Below is a small trained network, with its code and all its weights. Each question gives an input and a class and asks what happens when units are switched off, that is, made to give their printed mean instead of their output.

import numpy as np


def w(rows, s, z=0):
    codes = np.array(rows[::2]) - 128.0
    scale = np.full(codes.shape[1], s)
    scale[-1] = z or s
    return codes * scale


def norm(h):
    return h / np.sqrt((h * h).mean(-1, keepdims=True) + 1e-5)


def f(y):
    return y / 2 * (1 + np.tanh(0.7978845608 * (y + 0.044715 * y**3)))


def log_softmax(a):
    a = a - a.max(-1, keepdims=True)
    return a - np.log(np.exp(a).sum(-1, keepdims=True))


def net(x, mask):
    res = np.array(x, float).reshape(1, 2) / 4 @ E
    u = 0
    for l in range(3):
        y = f(norm(res) @ A[l][:, :-1].T + A[l][:, -1])
        res = res + np.where(mask[u : u + 6], y, B[l][:, -1]) @ B[l][:, :-1]
        u += 6
    return log_softmax(norm(res)[-1] @ U[:, :-1].T + U[:, -1])


A, B = {}, {}
E = w([
[76,41,134,18,151,88,91,187],'x0',
[118,40,159,140,86,159,187,253],'x1',
],0.0038)
A[0] = w([
[181,166,59,253,135,165,135,3,220],'0.n1',
[99,183,162,59,121,142,12,136,3],'0.n2',
[94,94,99,57,153,231,80,121,106],'0.n3',
[63,157,103,49,170,86,88,110,80],'0.n4',
[104,115,138,113,202,142,114,65,17],'0.n5',
[134,34,119,57,168,41,79,65,151],'0.n6',
],0.0039,0.00072)
B[0] = w([
[219,188,173,158,46,119,80,253,254],'0.n1',
[106,77,80,152,199,198,75,91,150],'0.n2',
[134,144,102,140,153,181,186,61,147],'0.n3',
[97,111,79,78,215,126,79,98,178],'0.n4',
[163,88,88,82,141,120,38,217,135],'0.n5',
[117,106,35,120,199,129,148,64,201],'0.n6',
],0.0042,0.0043)
A[1] = w([
[145,120,108,121,123,109,195,137,127],'1.n1',
[114,83,110,67,141,155,133,109,219],'1.n2',
[97,97,113,133,160,118,154,138,183],'1.n3',
[177,196,118,185,76,78,144,112,154],'1.n4',
[160,184,119,123,159,68,77,71,204],'1.n5',
[178,144,193,195,3,156,135,159,250],'1.n6',
],0.0069,0.002)
B[1] = w([
[138,112,176,129,131,140,136,133,136],'1.n1',
[151,169,154,147,114,141,167,125,164],'1.n2',
[140,165,162,152,80,135,150,147,147],'1.n3',
[65,60,111,106,134,122,165,104,180],'1.n4',
[163,136,162,180,100,130,144,165,161],'1.n5',
[29,121,38,199,75,79,128,1,250],'1.n6',
],0.0078,0.011)
A[2] = w([
[123,136,187,114,75,100,128,151,75],'2.n1',
[25,25,104,57,96,95,201,135,245],'2.n2',
[117,135,98,112,159,166,190,109,141],'2.n3',
[250,191,185,132,81,137,98,185,99],'2.n4',
[96,76,22,138,197,105,104,3,116],'2.n5',
[13,93,92,219,86,126,195,95,203],'2.n6',
],0.0054,0.0011)
B[2] = w([
[54,44,165,137,196,125,228,64,126],'2.n1',
[185,233,109,200,118,123,79,44,197],'2.n2',
[107,151,63,82,210,123,28,103,145],'2.n3',
[183,57,127,102,108,67,44,214,132],'2.n4',
[77,47,188,143,16,99,182,212,237],'2.n5',
[62,185,139,185,44,18,52,3,255],'2.n6',
],0.0042,0.0098)
U = w([
[80,135,123,172,74,79,124,55,188],'0',
[137,103,168,94,147,150,121,123,5],'1',
[142,206,102,71,202,157,152,72,129],'2',
[54,33,79,58,185,129,132,171,125],'3',
[181,136,253,108,119,147,205,179,140],'4',
[225,117,124,130,147,98,62,198,131],'5',
[140,104,151,109,150,169,124,126,3],'6',
],0.014,0.005)

Each question gives the input, the list of numbers given to net, and the class t.
The units are the neurons (one row each of A and B). Each row of codes is followed by its name. A weight is (code - 128) times the scale printed after its matrix; where a second scale follows, it is the last column's (A, B and U).
mask holds one flag per neuron, layer by layer. A switched-off neuron (its flag False) gives its mean, the last column of its row in B, instead of its output. The means were averaged over made-up inputs and are rounded, as every weight is.
A unit's drop is (log p(t) with every unit on - log p(t) with that unit switched off) / (log p(t) with every unit on - log p(t) with every unit switched off).
The circuit of an input: a set's keep is (log p(t) with only the set's units on - log p(t) with every unit switched off) / (log p(t) with every unit on - log p(t) with every unit switched off). Starting from the 12 units with the biggest drops (on a tie, the unit counted first), units are removed one at a time, each time the one whose removal leaves the highest keep (on an exact tie, the one counted first), for as long as the keep stays at least 0.8.
units of the circuit, in order: the units of the circuit, biggest drop first
most important unit: the unit with the biggest drop
k most important neurons of layer l: the k neurons of layer l with the biggest drops, biggest first
drop when u is switched off: that unit's drop, to one decimal
input [2,0], class 2: most important unit -> 1.n2
input [7,-3], class 3: units of the circuit, in order -> (1.n6, 2.n6)
input [6,0], class 2: 4 most important neurons of layer 1 -> (1.n6, 1.n2, 1.n4, 1.n3)
input [7,0], class 2: 2 most important neurons of layer 1 -> (1.n6, 1.n2)
input [5,2], class 2: 2 most important neurons of layer 1 -> (1.n5, 1.n6)
input [1,1], class 4: 2 most important neurons of layer 1 -> (1.n6, 1.n4)
input [4,1], class 2: 2 most important neurons of layer 2 -> (2.n5, 2.n6)
input [4,-5], class 3: 2 most important neurons of layer 0 -> (0.n1, 0.n6)
input [4,0], class 2: 4 most important neurons of layer 1 -> (1.n2, 1.n6, 1.n3, 1.n4)
input [7,-1], class 3: 4 most important neurons of layer 0 -> (0.n6, 0.n4, 0.n2, 0.n1)
input [3,2], class 4: 4 most important neurons of layer 1 -> (1.n6, 1.n4, 1.n3, 1.n2)
input [6,-5], class 3: drop when 0.n2 is switched off -> 0.0
input [3,-8], class 5: drop when 1.n5 is switched off -> 0.2
input [2,-8], class 5: drop when 1.n6 is switched off -> 0.9
input [7,1], class 2: drop when 1.n4 is switched off -> 0.1
input [6,5], class 4: most important neuron of layer 1 -> (1.n6)
input [2,-2], class 3: 2 most important neurons of layer 2 -> (2.n6, 2.n2)
